Each row has a name. After each piece below comes the name of the row it's from, unless a question asks for something else. Each question is about the rows just above it.

-89, -82, 45, -93, -25, -80, 58, 20, -24, 51, -106, 63, -31, 71, 85, 36, 195, 14, 100, -94, 10, -5, 21, 69, 34, 41, -31, 99, -219, -39, -130, 110, -89, 105, -63, -160, -98, -94, 31, 162, 65, 126, 119, -144, 1, -69, -108, -4, -39, 120, -71, -6, 32, -62, 31, -243, 91 = W
-65, -67, -85, -43, 121, 90, 74, -9, -60, 51, -92, -61, 43, 16, -65, 24, -89, 34, -27, -41, -20, -100, 28, -30, 132, 44, 25, 11, 57, 25, 17, -79, -5, 23, 19, 34, -7, 1, -87, 3, -53, 27, 10, -100, 0, 41, -149, -74, -44, -42, 82, 39, -19, -7, -75, 7, -46 = G
34, -8, 1, 442, 315, -277, -89, 156, 240, 228, -43, -320, 325, -550, -150, 247, 93, -155, 25, 182, 113, -135, 61, 697, -7, 222, -132, -540, -169, -93, -324, 354, -671, 830, 216, 271, -88, 10, 114, -432, 552, -479, -18, -9, 53, 24, 75, 110, 110, 143, -200, 196, 38, 644, -490, -58, 21 = B
201, 49, -177, -104, 123, -49, -76, 261, 246, 245, 258, -13, 158, 70, 105, 42, -126, 151, -63, 186, 150, 122, 50, 174, 326, 52, -169, -86, 290, -135, -16, 197, 24, -114, 100, -133, 41, 57, -223, -57, 25, 85, -140, -163, -66, -35, 10, -55, 109, 76, -92, -72, 14, 37, 155, 108, -150 = Q
28, -3, -9, -38, -27, -50, -20, 30, 12, -10, -22, -39, -3, -14, 8, 21, 16, 30, -9, -27, -11, -21, -62, 103, -1, 27, 1, -5, 50, -19, 10, 14, 34, 54, 3, 3, -12, -18, -27, 14, -2, 14, -23, 32, 17, 22, -5, 25, 15, -42, 21, -22, -36, 5, -6, -14, -27 = U
28, -3, -9, -38, -27, -50, -20, 30, 12, -10, -22, -39, -3, -14, 8, 21, 16, 30, -9, -27, -11, -21, -62, -7, -1, 27, 1, -5, 50, -19, 10, 14, 34, 54, 3, 3, -35, -18, -18, 18, -34, 21, 8, 53, -9, 24, -6, -18, -2, -27, -8, -18, 13, 13, -25, -19, -29 = S
28, -3, -9, -38, -27, -50, -20, 30, 12, -10, -22, -39, -3, -14, 8, 21, 16, 30, -9, -27, -11, -21, -62, -7, -1, 27, 1, -5, 50, -19, 10, 14, 34, 54, 3, 3, -12, -18, -27, 14, -2, 14, -23, 32, 17, 22, -5, 25, 15, -42, 21, -22, -36, -4, -8, -6, -15 = J
28, -3, -9, -38, -27, -50, -20, 30, 12, -10, -22, -39, -3, -14, 8, 21, 16, 30, -9, -27, -11, -21, -62, -7, -1, 27, 1, -5, 50, -19, 10, 14, 34, 54, 3, 3, -12, -18, -27, 14, -2, 14, -23, 32, 17, 22, -5, 25, 15, -42, 21, -22, -36, 5, -6, -14, -27 = Y
Which row holds 24, -9, 53 read backwards? => S
q: 28, -3, -9, -38, -27, -50, -20, 30, 12, -10, -22, -39, -3, -14, 8, 21, 16, 30, -9, -27, -11, -21, -62, -7, -1, 27, 1, -5, 50, -19, 10, 14, 34, 54, 3, 3, -12, -18, -27, 14, -2, 14, -23, 32, 17, 22, -5, 25, 15, -42, 21, -22, -36, 5, -6, -14, -27 => Y
Which row holds 1, -7, 34 read backwards? => G
Where do 28, -3, -9, -38, -27, -50, -20, 30, 12, -10, -22, -39, -3, -14, 8, 21, 16, 30, -9, -27, -11, -21, -62, -7, -1, 27, 1, -5, 50, -19, 10, 14, 34, 54, 3, 3, -12, -18, -27, 14, -2, 14, -23, 32, 17, 22, -5, 25, 15, -42, 21, -22, -36, -4, -8, -6, -15 appear? => J

69, -155, -146, 18, 187, 329, 460, 67, -113, 89, -44, -102, -70, 494, 167, -157, 354, 12, -88, -80, -73, -429, 19, 232, -404, -40, 136, -52, -133, -406, -157, -91, 137, -112, 152 : Laf
127, -79, -37, 21, 320, 575, 670, 135, -91, 273, 34, -179, -145, 750, 374, -109, 538, 53, -62, -57, -50, -503, 43, 263, -471, -192, 152, -39, -59, -487, -126, -75, 151, -69, 279 : Kol
18, -146, 69, -155, 97, 66, 308, 9, -402, -145, -158, 341, 215, 262, -66, -227, 248, 60, -26, -191, -248, -796, 75, -332, -787, 170, -174, -188, -313, -737, 362, 143, -251, -24, 189 : Ketu
-8, -82, 26, -213, 67, 243, 341, 32, -352, 34, -168, -108, -107, 380, 111, -203, 246, 21, -95, -170, -183, -677, 12, -154, -647, -172, -104, -161, -207, -646, -18, 11, -141, -101, 110 : para
-63, -53, 58, -248, 0, 39, 178, -8, -363, -102, -190, 77, 30, 163, -47, -205, 124, 13, -69, -171, -210, -632, 15, -248, -616, 21, -147, -164, -248, -592, 94, 68, -195, -76, 49 : kos
Which row holds this, read backwards? 18, -146, -155, 69 => Laf
Which row holds this, read backwards? -406, -133, -52, 136, -40, -404, 232, 19 => Laf
Which row holds -207, -161 read backwards? => para

-186, 168, -282, -235, 22 : gupi
-310, 129, -222, -427, 19 : Dus
-162, 74, -209, -214, 37 : Tival
-519, -767, -350, -570, -828 : Sigep
-113, 724, -385, -188, 464 : luku
313, -412, 209, 478, -275 : ponu
-33, 241, -281, -20, 84 : kav
209, 478, -412, 313, 37 : dadaz
-135, 180, -204, -180, 68 : nog
334, 87, 173, 442, 149 : Gubuv
q: 209, 478, -412, 313, 37 => dadaz
37, 313, -412 is which row, read backwards? => dadaz
Which row holds this, read backwards? 478, 209, -412, 313 => ponu
464, -188 is which row, read backwards? => luku
-20, -281, 241, -33 is which row, read backwards? => kav
Which row holds this, read backwards? 442, 173 => Gubuv

